Below is a small trained network, with its code and all its weights. Each question gives an input and a target symbol and asks what happens when units are switched off, that is, made to give their printed mean instead of their output.

import numpy as np


def w(rows, s, z=0):
    codes = np.array(rows[::2]) - 128.0
    scale = np.full(codes.shape[1], s)
    scale[-1] = z or s
    return codes * scale


def norm(h):
    return h / np.sqrt((h * h).mean(-1, keepdims=True) + 1e-5)


def f(y):
    return np.maximum(y, 0)


def softmax(a):
    e = np.exp(a - a.max(-1, keepdims=True))
    return e / e.sum(-1, keepdims=True)


def log_softmax(a):
    a = a - a.max(-1, keepdims=True)
    return a - np.log(np.exp(a).sum(-1, keepdims=True))


def net(x, mask):
    ids = ['ΘΛΠΦαδεημ'.index(c) for c in x.split()]
    T = len(ids)
    res = E[ids] + P[:T]
    u = 0
    for l in range(2):
        q, k, v = (norm(res) @ M[l].T for M in (Q, K, V))
        z = softmax(np.where(np.tri(T) > 0, q @ k.T / 3**0.5, -1e9)) @ v
        res = res + np.where(mask[u], z, O[l][:, -1]) @ O[l][:, :-1]
        u += 1
        y = f(norm(res) @ A[l][:, :-1].T + A[l][:, -1])
        res = res + np.where(mask[u : u + 4], y, B[l][:, -1]) @ B[l][:, :-1]
        u += 4
    return log_softmax(norm(res)[-1] @ U[:, :-1].T + U[:, -1])


Q, K, V, O, A, B = {}, {}, {}, {}, {}, {}
E = w([
[164,140,110,148,115,111,148,104],'Θ',
[154,79,85,98,157,114,136,146],'Λ',
[129,87,72,95,29,108,174,100],'Π',
[181,168,81,33,117,153,156,72],'Φ',
[114,168,111,133,234,161,170,83],'α',
[80,124,123,72,150,130,110,133],'δ',
[152,90,149,160,63,197,133,181],'ε',
[196,147,36,122,136,161,54,141],'η',
[108,141,3,138,158,118,175,115],'μ',
],0.021)
P = w([
[109,174,186,241,58,127,76,2],'0',
[157,192,134,123,43,118,140,164],'1',
[169,168,129,114,53,121,160,193],'2',
[180,125,116,109,64,132,141,190],'3',
[181,104,117,85,86,136,149,192],'4',
[192,94,103,95,124,129,138,229],'5',
[184,60,95,68,142,136,127,217],'6',
[195,55,78,78,135,137,139,241],'7',
[179,38,51,53,140,133,143,238],'8',
[187,26,39,45,178,131,132,254],'9',
[186,5,46,39,171,143,127,241],'10',
[174,18,25,29,198,147,132,239],'11',
],0.0076)
Q[0] = w([
[165,69,118,131,87,108,132,129],'0.h0',
[164,138,1,98,109,219,172,225],'0.h0',
[122,127,236,234,129,104,50,198],'0.h0',
],0.0083)
K[0] = w([
[165,111,150,97,170,136,90,107],'0.h0',
[86,115,104,182,139,93,54,6],'0.h0',
[136,131,135,78,176,41,169,184],'0.h0',
],0.012)
V[0] = w([
[182,148,8,84,75,239,173,107],'0.h0',
[149,181,130,217,120,160,32,147],'0.h0',
[163,148,161,2,118,173,71,55],'0.h0',
],0.007)
O[0] = w([
[69,129,72,186,146,37,73,235,254],'0.h0',
[151,110,146,181,109,112,85,54,157],'0.h0',
[82,226,99,2,184,60,51,86,155],'0.h0',
],0.0086,0.0087)
A[0] = w([
[169,213,150,76,66,109,117,52,170],'0.n0',
[148,190,153,110,39,110,127,229,222],'0.n1',
[2,91,152,91,148,124,44,146,45],'0.n2',
[142,128,55,119,174,26,127,74,253],'0.n3',
],0.007,0.0032)
B[0] = w([
[158,116,131,86,119,102,106,116,153],'0.n0',
[103,109,144,106,236,103,42,88,205],'0.n1',
[83,255,172,119,149,80,86,143,158],'0.n2',
[191,132,162,100,130,88,82,189,255],'0.n3',
],0.012,0.0094)
Q[1] = w([
[44,149,174,161,57,162,201,58],'1.h0',
[129,91,64,156,197,51,59,255],'1.h0',
[155,134,123,35,147,108,11,165],'1.h0',
],0.009)
K[1] = w([
[132,105,85,66,191,142,109,161],'1.h0',
[183,142,126,253,58,123,142,92],'1.h0',
[134,178,213,188,86,104,123,78],'1.h0',
],0.012)
V[1] = w([
[186,109,183,113,72,90,149,25],'1.h0',
[115,81,166,95,2,238,143,191],'1.h0',
[50,112,93,145,160,174,186,31],'1.h0',
],0.0079)
O[1] = w([
[155,174,82,138,45,111,169,245,126],'1.h0',
[163,167,89,112,177,143,70,152,9],'1.h0',
[94,114,109,86,76,114,37,107,1],'1.h0',
],0.012,0.0089)
A[1] = w([
[150,185,205,134,117,145,110,147,253],'1.n0',
[149,211,93,150,159,121,170,73,213],'1.n1',
[113,142,150,107,160,100,245,121,124],'1.n2',
[168,117,129,116,122,111,103,109,180],'1.n3',
],0.011,0.0029)
B[1] = w([
[99,77,148,126,165,247,148,144,205],'1.n0',
[191,198,177,140,117,196,128,148,192],'1.n1',
[139,51,136,78,81,94,157,122,254],'1.n2',
[148,77,179,183,102,131,29,130,202],'1.n3',
],0.011,0.0047)
U = w([
[157,136,247,178,107,85,139,139,254],'Θ',
[117,39,131,87,145,106,155,225,78],'Λ',
[74,66,145,112,30,89,142,110,93],'Π',
[177,97,150,16,128,157,133,75,63],'Φ',
[165,112,176,114,179,173,255,99,45],'α',
[53,168,170,88,152,96,138,131,103],'δ',
[66,31,124,156,155,189,145,98,165],'ε',
[143,134,74,145,112,188,64,151,106],'η',
[109,176,82,184,70,115,211,157,146],'μ',
],0.008,0.0052)

Each question gives the input, a string of symbols that net reads in full, and the target symbol t.
The units are the heads (3 rows each of Q, K, V and O) and the neurons (one row each of A and B). Each row of codes is followed by its name. A weight is (code - 128) times the scale printed after its matrix; where a second scale follows, it is the last column's (O, A, B and U).
mask holds one flag per unit, layer by layer, with each layer's heads first. A switched-off unit (its flag False) gives its mean, the last column of its rows in O or B, instead of its output. The means were averaged over made-up inputs and are rounded, as every weight is.
A unit's drop is (log p(t) with every unit on - log p(t) with that unit switched off) / (log p(t) with every unit on - log p(t) with every unit switched off).
The circuit of an input: a set's keep is (log p(t) with only the set's units on - log p(t) with every unit switched off) / (log p(t) with every unit on - log p(t) with every unit switched off). Starting from all 10 units, units are removed one at a time, each time the one whose removal leaves the highest keep (on an exact tie, the one counted first), for as long as the keep stays at least 0.8.
circuit, biggest first: the units of the circuit, biggest drop first
unit that matters most: the unit with the biggest drop
top k neurons: the k neurons with the biggest drops, biggest first
top k neurons in layer l: the k neurons of layer l with the biggest drops, biggest first
drop when u is switched off: that unit's drop, to one decimal
input ε η η Φ, target η: unit that matters most => 1.h0
input η ε δ ε Π η ε μ ε Φ η η, target Θ: top 2 neurons => (0.n1; 1.n3)
input μ μ Φ Φ Λ, target ε: circuit, biggest first => (0.h0; 1.h0)
input μ μ α Λ η δ Θ Θ η, target ε: circuit, biggest first => (1.h0; 0.h0)
input μ Φ ε Φ μ, target ε: circuit, biggest first => (0.h0; 1.h0)
input μ ε η μ ε ε μ, target ε: circuit, biggest first => (1.h0; 0.n1)
input μ μ ε η η δ μ Π δ Λ ε, target ε: top 2 neurons => (0.n3; 0.n1)
input Φ ε δ Π ε, target δ: circuit, biggest first => (0.h0; 0.n2)
input α Π ε μ δ μ, target Π: circuit, biggest first => (0.n1; 1.h0)
input Λ Π μ Λ Θ α Θ, target α: circuit, biggest first => (1.h0; 0.n1; 0.h0)
input η Λ Θ η δ η Φ δ ε μ Π, target Θ: top 2 neurons in layer 1 => (1.n3; 1.n0)
input α Π α δ δ μ, target Π: circuit, biggest first => (1.h0; 0.n1)
input α μ δ ε Λ μ Π δ ε, target Π: top 2 neurons in layer 0 => (0.n1; 0.n3)
input μ ε μ Λ, target ε: top 2 neurons in layer 0 => (0.n1; 0.n3)
input δ ε μ μ μ Π μ Π, target Φ: circuit, biggest first => (0.h0)
input ε μ Φ Θ μ, target η: circuit, biggest first => (1.h0; 0.h0; 0.n3)
input η Θ μ η ε μ Φ, target Θ: circuit, biggest first => (0.h0; 1.h0)
input α ε ε μ Π α Θ Π δ α Π, target Π: circuit, biggest first => (0.n1; 1.h0)
input η Λ η μ, target Θ: top 2 neurons => (0.n3; 1.n1)
input Φ δ ε η Λ δ η η Π α, target δ: top neuron => (0.n2)
input μ Π Π α η Λ Π ε, target ε: top 2 neurons => (0.n1; 0.n3)
input η Π α Π Θ μ μ, target Θ: top 2 neurons in layer 1 => (1.n1; 1.n0)
input ε Λ Φ η ε μ ε, target η: top 2 neurons => (0.n3; 1.n2)
input α μ Φ ε, target Π: top 3 neurons => (0.n1; 0.n3; 0.n2)
input Λ μ ε ε Φ μ μ Φ, target α: top 3 neurons => (0.n1; 0.n3; 1.n1)
input μ μ δ, target ε: drop when 0.n2 is switched off => -0.1
input δ μ ε η, target Φ: drop when 0.n2 is switched off => 0.1
input μ μ Θ Φ ε ε Θ μ Θ Θ Θ, target ε: drop when 0.h0 is switched off => 0.6
